Below is a small trained network, with its code and all its weights. Each question gives an input and a class and asks what happens when units are switched off, that is, made to give their printed mean instead of their output.

import numpy as np


def w(rows, s, z=0):
    codes = np.array(rows[::2]) - 128.0
    scale = np.full(codes.shape[1], s)
    scale[-1] = z or s
    return codes * scale


def f(y):
    return y / 2 * (1 + np.tanh(0.7978845608 * (y + 0.044715 * y**3)))


def log_softmax(a):
    a = a - a.max(-1, keepdims=True)
    return a - np.log(np.exp(a).sum(-1, keepdims=True))


def net(x, mask):
    res = np.array(x, float).reshape(1, 6) / 4 @ E
    y = f(res @ A[0][:, :-1].T + A[0][:, -1])
    res = res + np.where(mask, y, B[0][:, -1]) @ B[0][:, :-1]
    return log_softmax(res[-1] @ U[:, :-1].T + U[:, -1])


A, B = {}, {}
E = w([
[129,128,126],'x0',
[173,124,8],'x1',
[88,69,84],'x2',
[179,70,170],'x3',
[129,129,128],'x4',
[128,128,126],'x5',
],0.011)
A[0] = w([
[193,178,172,173],'N1',
[40,81,101,86],'N2',
[84,141,183,124],'N3',
[76,86,130,192],'N4',
[121,158,145,94],'N5',
[80,70,114,174],'N6',
[98,131,162,86],'N7',
[106,118,146,224],'N8',
[99,3,85,152],'N9',
[118,139,164,116],'N10',
[184,91,173,218],'N11',
[132,140,143,252],'N12',
[161,174,136,131],'N13',
[189,47,149,2],'N14',
[174,103,125,83],'N15',
[32,208,80,44],'N16',
[151,144,87,89],'N17',
[183,82,149,118],'N18',
[156,80,70,54],'N19',
[192,141,88,86],'N20',
[123,139,180,26],'N21',
[149,141,93,89],'N22',
[208,157,96,83],'N23',
],0.015,0.0059)
B[0] = w([
[153,187,128,215],'N1',
[184,137,201,185],'N2',
[164,77,129,217],'N3',
[196,167,77,194],'N4',
[124,105,141,140],'N5',
[185,192,149,196],'N6',
[133,66,160,163],'N7',
[154,100,85,193],'N8',
[158,165,151,255],'N9',
[147,73,127,166],'N10',
[97,138,93,234],'N11',
[166,117,49,200],'N12',
[196,150,169,157],'N13',
[65,157,246,176],'N14',
[79,113,178,147],'N15',
[70,144,254,207],'N16',
[109,63,201,162],'N17',
[16,198,161,182],'N18',
[142,118,147,194],'N19',
[126,101,160,184],'N20',
[144,116,165,163],'N21',
[141,76,167,153],'N22',
[166,97,168,184],'N23',
],0.0085,0.0086)
U = w([
[31,159,178,46],'0',
[140,126,109,235],'1',
[142,126,104,228],'2',
[200,187,125,4],'3',
[138,4,136,72],'4',
[133,130,97,200],'5',
[101,111,40,56],'6',
],0.015,0.011)

Each question gives the input, the list of numbers given to net, and the class t.
The units are the neurons (one row each of A and B). Each row of codes is followed by its name. A weight is (code - 128) times the scale printed after its matrix; where a second scale follows, it is the last column's (A, B and U).
mask holds one flag per neuron, in row order. A switched-off neuron (its flag False) gives its mean, the last column of its row in B, instead of its output. The means were averaged over made-up inputs and are rounded, as every weight is.
A unit's drop is (log p(t) with every unit on - log p(t) with that unit switched off) / (log p(t) with every unit on - log p(t) with every unit switched off).
The circuit of an input: a set's keep is (log p(t) with only the set's units on - log p(t) with every unit switched off) / (log p(t) with every unit on - log p(t) with every unit switched off). Starting from the 12 units with the biggest drops (on a tie, the unit counted first), units are removed one at a time, each time the one whose removal leaves the highest keep (on an exact tie, the one counted first), for as long as the keep stays at least 0.8.
units of the circuit, in order: the units of the circuit, biggest drop first
most important unit: the unit with the biggest drop
k most important neurons: the k neurons with the biggest drops, biggest first
drop when u is switched off: that unit's drop, to one decimal
input [1,-7,-4,-1,-3,-6], class 4: most important unit => N3
input [3,-8,7,0,4,6], class 4: 2 most important neurons => (N3 N7)
input [4,3,-4,6,3,3], class 0: units of the circuit, in order => (N18 N14 N4)
input [-6,7,6,-5,-4,-1], class 4: 3 most important neurons => (N17 N22 N1)
input [-7,-8,-4,0,-6,2], class 4: units of the circuit, in order => (N3 N10)
input [-2,1,-4,6,0,-2], class 0: units of the circuit, in order => (N18 N14)
input [6,-6,7,-6,2,-6], class 3: units of the circuit, in order => (N4 N2)
input [0,-7,8,-2,4,5], class 3: units of the circuit, in order => (N6 N4)
input [-2,-8,6,-2,-1,8], class 4: 3 most important neurons => (N3 N7 N1)
input [7,8,8,-6,-6,6], class 3: 2 most important neurons => (N9 N6)
input [-7,-5,-5,-6,2,5], class 2: units of the circuit, in order => (N18 N3)
input [7,-8,-4,6,0,-6], class 4: 2 most important neurons => (N3 N10)
input [3,8,8,-1,1,8], class 3: units of the circuit, in order => (N9 N6)
input [4,8,3,2,-2,-8], class 4: most important unit => N17
input [-6,2,4,7,-7,3], class 0: units of the circuit, in order => (N14 N18)
input [5,-7,-5,0,-2,-6], class 4: units of the circuit, in order => (N3 N10)
input [-1,-7,-4,5,1,7], class 4: 4 most important neurons => (N3 N10 N7 N6)
input [-3,-8,7,-4,6,-4], class 4: 3 most important neurons => (N3 N7 N1)
input [-4,-1,1,8,5,-6], class 0: 2 most important neurons => (N14 N18)
input [6,5,2,-6,1,5], class 0: units of the circuit, in order => (N16)
input [7,-7,7,2,2,2], class 2: 2 most important neurons => (N4 N6)
input [-5,2,-7,-7,-3,-4], class 0: 2 most important neurons => (N16 N4)
input [-4,7,2,7,4,5], class 0: drop when N15 is switched off => 0.1
input [8,-6,-4,-2,6,-2], class 2: drop when N1 is switched off => 0.2
input [2,-6,-4,-1,-5,4], class 4: drop when N10 is switched off => 0.2
